Below are the code and all the weights of a small trained network. Each question names an input and a class and asks about switching units off, where a switched-off unit gives its printed mean instead of its output.

import numpy as np


def w(rows, s, z=0):
    codes = np.array(rows[::2]) - 128.0
    scale = np.full(codes.shape[1], s)
    scale[-1] = z or s
    return codes * scale


def f(y):
    return y / 2 * (1 + np.tanh(0.7978845608 * (y + 0.044715 * y**3)))


def log_softmax(a):
    a = a - a.max(-1, keepdims=True)
    return a - np.log(np.exp(a).sum(-1, keepdims=True))


def net(x, mask):
    res = np.array(x, float).reshape(1, 6) / 4 @ E
    y = f(res @ A[0][:, :-1].T + A[0][:, -1])
    res = res + np.where(mask, y, B[0][:, -1]) @ B[0][:, :-1]
    return log_softmax(res[-1] @ U[:, :-1].T + U[:, -1])


A, B = {}, {}
E = w([
[230,98,108,49,105],'x0',
[156,45,219,194,104],'x1',
[161,254,183,164,20],'x2',
[129,126,124,129,128],'x3',
[127,127,125,132,123],'x4',
[189,175,65,250,221],'x5',
],0.0075)
A[0] = w([
[185,113,56,219,166,93],'N1',
[76,73,125,108,62,45],'N2',
[98,71,72,119,139,22],'N3',
[145,97,181,152,130,78],'N4',
[150,148,126,157,145,224],'N5',
[42,139,119,176,117,64],'N6',
[145,162,161,129,126,66],'N7',
[95,112,129,87,89,45],'N8',
[151,80,162,169,100,65],'N9',
[252,122,113,101,110,67],'N10',
[163,140,101,172,156,2],'N11',
[115,102,158,181,124,124],'N12',
[111,100,114,117,147,79],'N13',
[46,101,121,87,92,68],'N14',
[145,176,147,130,98,55],'N15',
[140,143,96,150,53,54],'N16',
[93,118,105,141,91,23],'N17',
[155,77,168,161,114,168],'N18',
[117,95,120,118,161,17],'N19',
[120,77,120,134,148,55],'N20',
[127,164,118,158,79,70],'N21',
[201,161,139,139,66,104],'N22',
[149,185,201,141,116,45],'N23',
[152,61,122,117,176,103],'N24',
[133,91,154,158,117,49],'N25',
[120,159,114,101,150,49],'N26',
[112,83,93,118,152,22],'N27',
[146,131,109,158,149,28],'N28',
[58,161,140,170,135,116],'N29',
[150,81,164,176,95,76],'N30',
[106,132,107,128,98,35],'N31',
[79,219,55,57,128,18],'N32',
[153,143,128,148,157,83],'N33',
[107,125,156,88,114,67],'N34',
[49,145,171,181,140,74],'N35',
],0.015,0.0096)
B[0] = w([
[162,160,201,134,62,253],'N1',
[198,171,189,185,89,164],'N2',
[86,128,88,214,126,151],'N3',
[163,170,77,139,194,153],'N4',
[95,159,138,87,61,225],'N5',
[196,30,92,54,119,170],'N6',
[112,105,122,170,126,135],'N7',
[178,141,145,190,81,152],'N8',
[163,188,82,123,204,159],'N9',
[175,2,85,50,95,192],'N10',
[201,158,233,206,107,148],'N11',
[131,152,102,92,127,173],'N12',
[115,123,99,193,98,138],'N13',
[173,162,165,162,58,170],'N14',
[87,91,110,246,132,155],'N15',
[96,88,122,191,145,146],'N16',
[210,77,137,197,154,119],'N17',
[126,193,74,87,165,206],'N18',
[106,64,116,249,149,132],'N19',
[104,123,88,189,146,145],'N20',
[48,95,128,205,161,158],'N21',
[70,87,104,193,118,202],'N22',
[93,96,103,214,141,170],'N23',
[54,113,84,206,63,191],'N24',
[173,141,97,156,175,135],'N25',
[162,123,130,161,191,128],'N26',
[103,111,94,226,133,143],'N27',
[193,97,211,198,164,132],'N28',
[154,73,88,93,76,189],'N29',
[155,182,95,117,200,168],'N30',
[194,72,140,204,190,118],'N31',
[190,181,70,161,229,191],'N32',
[156,133,187,152,103,145],'N33',
[181,147,151,197,69,147],'N34',
[182,43,84,71,113,185],'N35',
],0.0086,0.011)
U = w([
[69,108,124,163,105,82],'0',
[165,151,189,134,78,73],'1',
[103,140,134,99,100,249],'2',
[154,64,113,88,101,80],'3',
[140,175,111,115,167,100],'4',
[92,144,140,99,95,227],'5',
[40,143,202,64,150,111],'6',
[59,108,250,97,192,66],'7',
],0.015,0.018)

Each question gives the input, the list of numbers given to net, and the class t.
The units are the neurons (one row each of A and B). Each row of codes is followed by its name. A weight is (code - 128) times the scale printed after its matrix; where a second scale follows, it is the last column's (A, B and U).
mask holds one flag per neuron, in row order. A switched-off neuron (its flag False) gives its mean, the last column of its row in B, instead of its output. The means were averaged over made-up inputs and are rounded, as every weight is.
A unit's drop is (log p(t) with every unit on - log p(t) with that unit switched off) / (log p(t) with every unit on - log p(t) with every unit switched off).
The circuit of an input: a set's keep is (log p(t) with only the set's units on - log p(t) with every unit switched off) / (log p(t) with every unit on - log p(t) with every unit switched off). Starting from the 12 units with the biggest drops (on a tie, the unit counted first), units are removed one at a time, each time the one whose removal leaves the highest keep (on an exact tie, the one counted first), for as long as the keep stays at least 0.8.
circuit, biggest first: the units of the circuit, biggest drop first
unit that matters most: the unit with the biggest drop
top k neurons: the k neurons with the biggest drops, biggest first
input [1,-1,-6,-4,-6,-1], class 0: unit that matters most	N24
input [-8,0,7,-2,-2,6], class 3: circuit, biggest first	N35, N6
input [-5,-2,-3,4,-1,4], class 3: circuit, biggest first	N6, N29
input [-8,0,8,7,-3,-2], class 0: top 2 neurons	N21, N23
input [-1,-5,-3,4,0,-3], class 4: circuit, biggest first	N32, N5
input [-8,-7,1,-7,-3,-8], class 1: circuit, biggest first	N14, N2
input [5,-7,2,-1,1,-7], class 1: circuit, biggest first	N14, N8, N34
input [-1,-7,-4,1,4,-7], class 1: circuit, biggest first	N14, N2, N8
input [-6,8,5,7,-6,1], class 4: top 2 neurons	N30, N9
input [-8,-2,1,6,-5,-2], class 3: circuit, biggest first	N6, N35
input [1,-6,-2,0,-2,7], class 1: top 2 neurons	N1, N11
input [-8,0,6,-2,7,7], class 3: top 2 neurons	N35, N6
input [-6,-6,-3,-8,-6,8], class 1: circuit, biggest first	N1, N11
input [-7,-3,-8,3,4,-2], class 0: top neuron	N3
input [-4,-7,-7,-2,7,3], class 0: circuit, biggest first	N3, N27
input [4,-2,6,6,-6,-1], class 0: top 2 neurons	N22, N15
input [-7,-3,-5,-1,4,-7], class 1: top 2 neurons	N14, N2
input [-8,8,4,-7,-4,-7], class 3: top 4 neurons	N35, N6, N29, N1
input [-7,3,-2,0,-4,3], class 3: top 3 neurons	N35, N6, N29
input [5,1,7,7,-3,-6], class 0: unit that matters most	N22
input [2,-8,4,-5,5,-7], class 4: top 2 neurons	N32, N1
input [-8,-7,5,0,-5,6], class 3: top 3 neurons	N6, N29, N35
